Below are the code and all the weights of a small trained network. Each question names an input and a class and asks about switching units off, where a switched-off unit gives its printed mean instead of its output.

import numpy as np


def w(rows, s, z=0):
    codes = np.array(rows[::2]) - 128.0
    scale = np.full(codes.shape[1], s)
    scale[-1] = z or s
    return codes * scale


def f(y):
    return y / 2 * (1 + np.tanh(0.7978845608 * (y + 0.044715 * y**3)))


def log_softmax(a):
    a = a - a.max(-1, keepdims=True)
    return a - np.log(np.exp(a).sum(-1, keepdims=True))


def net(x, mask):
    res = np.array(x, float).reshape(1, 2) / 4 @ E
    y = f(res @ A[0][:, :-1].T + A[0][:, -1])
    res = res + np.where(mask, y, B[0][:, -1]) @ B[0][:, :-1]
    return log_softmax(res[-1] @ U[:, :-1].T + U[:, -1])


A, B = {}, {}
E = w([
[167,81,175,185,136,71,104],'x0',
[113,253,158,132,178,109,86],'x1',
],0.018)
A[0] = w([
[123,187,147,120,170,70,114,27],'n1',
[116,201,178,173,146,139,109,43],'n2',
[116,219,126,123,201,115,126,56],'n3',
[245,111,157,185,149,95,52,153],'n4',
[67,169,64,88,109,159,184,152],'n5',
[128,161,55,65,140,207,132,155],'n6',
[192,106,159,231,128,56,101,147],'n7',
[147,76,99,124,53,147,178,3],'n8',
],0.012,0.0019)
B[0] = w([
[63,6,127,161,160,117,194,205],'n1',
[69,93,37,184,157,60,168,211],'n2',
[123,119,94,156,124,58,224,234],'n3',
[165,211,231,127,77,189,79,236],'n4',
[160,193,128,114,27,161,53,226],'n5',
[185,125,247,57,35,160,3,227],'n6',
[122,238,198,110,104,163,53,249],'n7',
[5,6,91,186,254,75,246,244],'n8',
],0.0084,0.014)
U = w([
[146,150,164,117,99,155,2,254],'0',
[93,102,124,132,171,103,238,2],'1',
],0.024,0.00092)

Each question gives the input, the list of numbers given to net, and the class t.
The units are the neurons (one row each of A and B). Each row of codes is followed by its name. A weight is (code - 128) times the scale printed after its matrix; where a second scale follows, it is the last column's (A, B and U).
mask holds one flag per neuron, in row order. A switched-off neuron (its flag False) gives its mean, the last column of its row in B, instead of its output. The means were averaged over made-up inputs and are rounded, as every weight is.
A unit's drop is (log p(t) with every unit on - log p(t) with that unit switched off) / (log p(t) with every unit on - log p(t) with every unit switched off).
unit that matters most: the unit with the biggest drop
top k neurons: the k neurons with the biggest drops, biggest first
drop of u: that unit's drop, to one decimal
input [5,6], class 1: unit that matters most -> n1
input [-6,7], class 1: top 4 neurons -> (n3, n1, n2, n7)
input [-7,-7], class 0: top 2 neurons -> (n6, n5)
input [-3,4], class 1: top 3 neurons -> (n3, n7, n4)
input [-5,-5], class 0: top 3 neurons -> (n6, n5, n3)
input [-7,8], class 1: top 3 neurons -> (n3, n1, n2)
input [6,-6], class 0: top 3 neurons -> (n7, n4, n3)
input [-8,-8], class 0: top 3 neurons -> (n6, n5, n3)
input [-7,-6], class 0: top 2 neurons -> (n6, n5)
input [-8,-5], class 0: drop of n6 -> 0.7
